Each row has two labels, one from each of two sets.
[-0.71,-0.70,-0.36,-0.59,0.81,-1.45,-0.92,-0.38,0.16,0.05,-2.98,0.58,0.64,-0.10,-1.12,-0.51,-1.45,-1.16,0.95,-0.33,0.06,0.72,-0.49,0.41,-0.85,-0.07,0.09,-0.59,-0.55,1.10,-0.50]  N + G
[-0.16,0.71,0.00,-0.45,1.07,-3.85,-0.16,-0.51,-1.10,0.14,-2.04,0.67,0.30,-0.48,-0.19,0.05,-0.21,-0.91,1.98,-0.08,0.36,1.24,0.52,-1.76,-1.13,0.13,-0.23,0.16,-0.09,0.01,0.12]  Y + J
[-0.67,-0.20,0.02,-0.39,1.77,-1.38,-0.36,-0.13,-0.11,0.59,-2.61,0.53,0.45,-0.05,-0.35,-0.17,1.21,0.04,1.11,-0.01,-0.10,1.64,0.21,0.03,-0.36,0.98,0.37,0.05,-0.25,0.76,-0.36]  N + G
[-0.71,-0.43,-0.29,-0.45,1.68,-2.79,-0.52,-0.58,-0.25,0.45,-2.53,0.91,0.59,-0.36,-0.28,0.31,1.12,-2.40,2.19,0.61,0.42,1.21,0.32,-0.12,0.24,0.54,0.35,0.03,-0.05,1.19,-0.80]  Y + G
[-0.72,-1.16,-0.20,-0.21,-0.26,0.93,-1.26,-0.24,0.36,0.48,-1.92,0.41,0.55,0.12,-0.53,-0.24,-4.16,-0.25,0.61,-0.04,-0.24,0.26,-0.28,0.53,-0.09,0.41,0.73,0.19,-0.32,1.44,0.69]  T + G
[-0.08,0.85,-0.05,-0.39,0.17,-4.02,-0.60,-0.43,-0.90,0.41,-2.58,0.58,0.06,-0.48,0.41,-0.55,-3.27,-1.78,1.92,0.18,0.15,0.49,0.14,1.66,-1.22,0.31,-0.17,0.39,-0.61,-0.73,0.20]  Y + J
[-1.02,-0.34,0.21,-0.78,0.64,-1.61,-0.60,-0.38,0.14,-0.06,-2.25,0.41,0.37,-0.24,-0.93,-0.03,-2.39,-2.16,0.78,0.02,-0.40,0.28,-0.89,0.62,-0.37,0.55,-0.10,0.20,-0.10,1.22,-0.05]  N + G
[-0.14,0.09,0.03,-0.33,-1.02,-1.33,-0.68,0.06,-0.49,0.38,-0.73,-0.02,0.05,0.02,-0.30,-0.32,-3.09,-0.74,0.30,-0.33,0.41,-0.01,-0.13,0.72,-1.21,0.42,0.05,0.45,0.00,-1.06,0.34]  T + J
[-0.39,0.90,0.29,-0.09,1.45,-3.97,-0.19,-0.41,-1.53,0.11,-1.99,0.25,-0.01,-0.52,-0.41,0.33,2.82,-2.10,2.10,-0.18,0.59,1.06,0.41,-0.02,-0.35,0.11,-0.81,-0.02,-0.41,-0.69,-1.06]  Y + J
[-0.25,0.87,-0.04,-0.32,0.69,-2.60,-0.50,-0.36,-1.10,0.60,-2.05,0.16,0.63,-0.63,-0.96,-0.46,0.16,-1.75,2.31,-0.20,0.55,1.44,0.32,0.25,-0.98,0.41,-0.55,0.11,-0.12,0.02,-0.65]  Y + J
[-0.72,0.49,-0.33,-0.52,2.10,-3.76,-0.82,-0.43,-0.42,0.08,-2.71,0.45,0.32,-0.21,-0.55,-0.40,2.68,-0.48,1.31,-0.61,0.75,1.69,0.40,-0.04,-0.98,0.96,-0.02,0.13,-0.50,-0.25,-0.66]  N + J
[-0.28,0.25,0.01,-0.32,1.41,-3.21,0.12,-0.61,-0.49,0.91,-2.75,0.32,0.82,-0.20,-0.08,0.12,0.20,-0.70,1.76,0.76,-0.17,0.84,0.68,0.86,-1.08,0.39,-0.38,0.09,-0.62,0.04,-0.04]  Y + J
[-0.37,0.36,0.10,-0.32,1.23,-3.58,-0.63,-0.39,-0.48,0.14,-1.78,0.63,0.45,-0.58,-0.56,-0.17,-0.02,-1.34,1.67,-0.46,-0.05,1.22,-0.14,1.00,-1.56,0.42,0.11,0.23,-0.60,-0.52,-0.36]  N + J
[-0.14,0.78,0.07,0.26,0.73,-1.74,-0.34,-0.23,-0.13,0.56,-0.42,0.30,0.27,-0.23,0.28,0.20,-2.70,-0.63,0.30,-0.08,0.58,0.59,0.61,0.86,-0.38,0.62,0.49,0.28,-0.07,-0.65,0.45]  T + J
[-0.77,0.26,-0.24,-0.45,-1.60,-0.98,-1.38,0.58,0.03,0.35,-2.08,0.44,0.56,-0.07,-0.68,-0.42,-7.12,-1.68,0.61,-0.25,0.43,-0.18,-0.76,2.02,-1.05,0.29,0.19,0.27,-0.19,0.04,0.50]  T + G
[-0.24,1.53,0.21,-0.32,1.17,-2.86,0.83,-0.41,-0.81,0.13,-1.61,0.31,0.39,-0.25,-0.19,-0.07,-1.07,-0.72,1.14,-0.46,0.52,1.40,0.63,0.69,-0.61,0.71,0.19,0.72,-0.48,-0.93,0.01]  T + J
